Below is a small trained network, with its code and all its weights. Each question gives an input and a class and asks what happens when units are switched off, that is, made to give their printed mean instead of their output.

import numpy as np


def w(rows, s, z=0):
    codes = np.array(rows[::2]) - 128.0
    scale = np.full(codes.shape[1], s)
    scale[-1] = z or s
    return codes * scale


def norm(h):
    return h / np.sqrt((h * h).mean(-1, keepdims=True) + 1e-5)


def f(y):
    return np.maximum(y, 0)


def log_softmax(a):
    a = a - a.max(-1, keepdims=True)
    return a - np.log(np.exp(a).sum(-1, keepdims=True))


def net(x, mask):
    res = np.array(x, float).reshape(1, 3) / 4 @ E
    u = 0
    for l in range(3):
        y = f(norm(res) @ A[l][:, :-1].T + A[l][:, -1])
        res = res + np.where(mask[u : u + 3], y, B[l][:, -1]) @ B[l][:, :-1]
        u += 3
    return log_softmax(norm(res)[-1] @ U[:, :-1].T + U[:, -1])


A, B = {}, {}
E = w([
[182,192,115,179,3,17,83],'x0',
[81,123,179,144,185,51,160],'x1',
[152,185,110,137,131,174,191],'x2',
],0.0048)
A[0] = w([
[160,161,45,170,63,157,109,32],'L0N0',
[153,183,82,100,128,255,235,3],'L0N1',
[152,67,70,38,142,188,71,189],'L0N2',
],0.0049,0.0026)
B[0] = w([
[109,136,213,207,134,3,193,185],'L0N0',
[217,95,20,29,235,178,29,213],'L0N1',
[57,70,182,178,19,204,25,253],'L0N2',
],0.0049,0.0043)
A[1] = w([
[196,223,58,91,156,139,255,5],'L1N0',
[68,82,123,157,200,28,124,151],'L1N1',
[220,181,76,151,94,92,124,207],'L1N2',
],0.0053,0.0019)
B[1] = w([
[254,40,99,71,107,158,80,175],'L1N0',
[204,151,133,43,73,194,160,255],'L1N1',
[162,199,124,82,77,31,138,247],'L1N2',
],0.0057,0.0035)
A[2] = w([
[139,142,158,114,153,174,230,170],'L2N0',
[2,93,106,181,233,202,105,3],'L2N1',
[182,160,35,170,234,128,180,61],'L2N2',
],0.0071,0.0044)
B[2] = w([
[111,116,142,169,209,83,127,229],'L2N0',
[100,255,43,144,82,92,216,253],'L2N1',
[99,95,100,68,53,248,67,172],'L2N2',
],0.0088,0.0028)
U = w([
[135,120,211,121,250,40,198,108],'0',
[150,80,97,37,161,215,83,170],'1',
[87,38,165,198,51,152,32,87],'2',
[135,121,166,221,153,123,131,2],'3',
[194,173,148,125,68,7,136,169],'4',
[43,187,69,137,167,149,206,102],'5',
],0.014,0.0086)

Each question gives the input, the list of numbers given to net, and the class t.
The units are the neurons (one row each of A and B). Each row of codes is followed by its name. A weight is (code - 128) times the scale printed after its matrix; where a second scale follows, it is the last column's (A, B and U).
mask holds one flag per neuron, layer by layer. A switched-off neuron (its flag False) gives its mean, the last column of its row in B, instead of its output. The means were averaged over made-up inputs and are rounded, as every weight is.
A unit's drop is (log p(t) with every unit on - log p(t) with that unit switched off) / (log p(t) with every unit on - log p(t) with every unit switched off).
The circuit of an input: a set's keep is (log p(t) with only the set's units on - log p(t) with every unit switched off) / (log p(t) with every unit on - log p(t) with every unit switched off). Starting from all 9 units, units are removed one at a time, each time the one whose removal leaves the highest keep (on an exact tie, the one counted first), for as long as the keep stays at least 0.8.
circuit, biggest first: the units of the circuit, biggest drop first
most important unit: the unit with the biggest drop
top k neurons: the k neurons with the biggest drops, biggest first
drop of u: that unit's drop, to one decimal
input [1,-6,-5], class 2: most important unit : L0N2
input [2,-6,-4], class 2: top 2 neurons : L0N2, L2N1
input [-7,-2,-1], class 5: top 2 neurons : L2N1, L1N1
input [-3,6,5], class 1: circuit, biggest first : L0N2, L2N2
input [0,5,-5], class 0: circuit, biggest first : L0N2, L1N2
input [1,8,7], class 0: top 2 neurons : L2N0, L0N1
input [-1,0,-1], class 5: top 2 neurons : L1N2, L1N1
input [0,-8,1], class 2: top 3 neurons : L0N2, L0N0, L1N1
input [-4,3,0], class 5: top 2 neurons : L1N2, L2N1
input [2,7,-2], class 0: top 3 neurons : L0N2, L2N0, L1N2
input [0,6,-6], class 0: top 4 neurons : L0N2, L0N1, L1N2, L2N0
input [-7,7,7], class 1: top 4 neurons : L0N2, L2N2, L1N0, L0N1
input [-5,6,8], class 1: top 2 neurons : L0N2, L2N2
input [-8,1,-3], class 5: circuit, biggest first : L2N1
input [1,-4,8], class 1: top 2 neurons : L0N1, L2N2
input [-1,6,6], class 1: top 2 neurons : L0N2, L2N2
input [1,8,3], class 0: drop of L2N0 : 0.2
input [-6,-3,-3], class 5: drop of L2N1 : 0.9
input [-6,-1,-8], class 5: drop of L2N1 : 0.9
input [0,6,0], class 0: most important unit : L2N0
